|   9 |  38 |  73 |  15 | -20 |
|  67 |  15 | -68 | -10 | -31 |
|  51 |   3 | -33 |  39 | -70 |
|
|  9 | 38 |
| 67 | 15 |

|  66 |  45 | -61 |   0 |
| -35 | -22 |   5 | -15 |
|  17 |  12 | -17 |   3 |
| -57 | -26 |  54 |  28 |
|
|  66 |  45 |
| -35 | -22 |

| -44 |  25 |
| -55 |  15 |
| -60 |   1 |
|
| -44 |  25 |
| -55 |  15 |

| -1 | 23 |
| 32 | 26 |
| 30 | 62 |
|
| -1 | 23 |
| 32 | 26 |

|  14 |  40 |   5 |
| -37 | -60 | -50 |
|
|  14 |  40 |
| -37 | -60 |

| -62 |  17 |
|  37 | -24 |
|  -4 |  64 |
|  30 |  -6 |
|
| -62 |  17 |
|  37 | -24 |

| -12 | -17 |  -3 | -60 | -17 |
| -14 |  26 | -19 |   3 | -30 |
|  27 | -26 |   9 | -10 |  31 |
|  -1 |   7 | -32 |  27 |  -5 |
| -28 |   9 | -46 |  -9 |  -9 |
|
| -12 | -17 |
| -14 |  26 |

|  62 |  -1 |  34 |   5 |
|  64 |  -3 |  37 |   9 |
|  22 |   9 |  21 | -34 |
|  -2 |  -3 |   9 |  -1 |
|   4 |  -3 |   9 |   3 |
|
| 62 | -1 |
| 64 | -3 |

| -61 |  -4 |
|  51 |  -2 |
| -43 |   1 |
|
| -61 |  -4 |
|  51 |  -2 |
